Below are the code and all the weights of a small trained network. Each question names an input and a class and asks about switching units off, where a switched-off unit gives its printed mean instead of its output.

import numpy as np


def w(rows, s, z=0):
    codes = np.array(rows[::2]) - 128.0
    scale = np.full(codes.shape[1], s)
    scale[-1] = z or s
    return codes * scale


def norm(h):
    return h / np.sqrt((h * h).mean(-1, keepdims=True) + 1e-5)


def f(y):
    return np.maximum(y, 0)


def log_softmax(a):
    a = a - a.max(-1, keepdims=True)
    return a - np.log(np.exp(a).sum(-1, keepdims=True))


def net(x, mask):
    res = np.array(x, float).reshape(1, 7) / 4 @ E
    u = 0
    for l in range(2):
        y = f(norm(res) @ A[l][:, :-1].T + A[l][:, -1])
        res = res + np.where(mask[u : u + 4], y, B[l][:, -1]) @ B[l][:, :-1]
        u += 4
    return log_softmax(norm(res)[-1] @ U[:, :-1].T + U[:, -1])


A, B = {}, {}
E = w([
[24,117,213,110],'x0',
[182,59,73,4],'x1',
[132,161,167,104],'x2',
[137,68,100,171],'x3',
[175,60,181,168],'x4',
[156,87,157,151],'x5',
[126,210,178,69],'x6',
],0.0038)
A[0] = w([
[215,100,2,95,253],'0.n1',
[173,197,90,135,104],'0.n2',
[99,191,206,143,146],'0.n3',
[117,60,125,48,54],'0.n4',
],0.006,0.0021)
B[0] = w([
[198,153,163,137,254],'0.n1',
[189,134,206,196,165],'0.n2',
[170,29,62,153,199],'0.n3',
[97,44,51,2,169],'0.n4',
],0.0066,0.0048)
A[1] = w([
[8,38,122,97,120],'1.n1',
[48,112,172,112,100],'1.n2',
[87,154,155,208,134],'1.n3',
[180,99,107,82,248],'1.n4',
],0.011,0.0012)
B[1] = w([
[222,140,149,199,255],'1.n1',
[177,186,160,193,188],'1.n2',
[2,133,25,3,216],'1.n3',
[4,112,162,152,244],'1.n4',
],0.0072,0.0055)
U = w([
[25,30,157,6,184],'0',
[254,181,249,235,3],'1',
[133,104,235,146,166],'2',
],0.006,0.0014)

Each question gives the input, the list of numbers given to net, and the class t.
The units are the neurons (one row each of A and B). Each row of codes is followed by its name. A weight is (code - 128) times the scale printed after its matrix; where a second scale follows, it is the last column's (A, B and U).
mask holds one flag per neuron, layer by layer. A switched-off neuron (its flag False) gives its mean, the last column of its row in B, instead of its output. The means were averaged over made-up inputs and are rounded, as every weight is.
A unit's drop is (log p(t) with every unit on - log p(t) with that unit switched off) / (log p(t) with every unit on - log p(t) with every unit switched off).
The circuit of an input: a set's keep is (log p(t) with only the set's units on - log p(t) with every unit switched off) / (log p(t) with every unit on - log p(t) with every unit switched off). Starting from all 8 units, units are removed one at a time, each time the one whose removal leaves the highest keep (on an exact tie, the one counted first), for as long as the keep stays at least 0.8.
circuit, biggest first: the units of the circuit, biggest drop first
unit that matters most: the unit with the biggest drop
top k neurons: the k neurons with the biggest drops, biggest first
k most important neurons of layer l: the k neurons of layer l with the biggest drops, biggest first
drop when u is switched off: that unit's drop, to one decimal
input [4,3,7,0,3,-2,-3], class 1: top 2 neurons : 1.n1, 1.n3
input [6,5,3,-2,-6,-3,-8], class 2: unit that matters most : 1.n1
input [-4,-4,-1,0,-1,7,-1], class 0: circuit, biggest first : 1.n3, 1.n1, 0.n3
input [-7,-7,8,-2,5,-6,6], class 0: 3 most important neurons of layer 1 : 1.n3, 1.n1, 1.n2
input [5,3,-8,-5,2,8,-5], class 1: circuit, biggest first : 1.n1, 1.n3
input [6,-4,-5,-1,-7,2,6], class 1: 2 most important neurons of layer 1 : 1.n2, 1.n1
input [6,-6,-4,7,-1,8,5], class 0: top 2 neurons : 1.n3, 0.n4
input [7,-3,7,4,-5,-1,3], class 1: circuit, biggest first : 1.n1, 0.n3
input [5,-7,7,0,2,5,5], class 0: top 2 neurons : 1.n3, 0.n4
input [6,-4,0,6,-5,-7,1], class 1: circuit, biggest first : 1.n1, 1.n4
input [4,1,-1,6,4,-6,4], class 1: circuit, biggest first : 1.n1, 0.n1
input [5,4,-7,-7,-6,-7,-3], class 1: top 3 neurons : 1.n1, 1.n3, 1.n2
input [0,-7,-4,-1,2,-4,0], class 0: drop when 1.n1 is switched off : 0.0
input [7,4,-5,-6,-5,4,3], class 1: unit that matters most : 1.n1
input [-6,-8,2,-7,-1,1,2], class 0: drop when 1.n1 is switched off : 0.4
input [1,-7,-3,7,-3,8,-2], class 0: drop when 1.n3 is switched off : 0.8
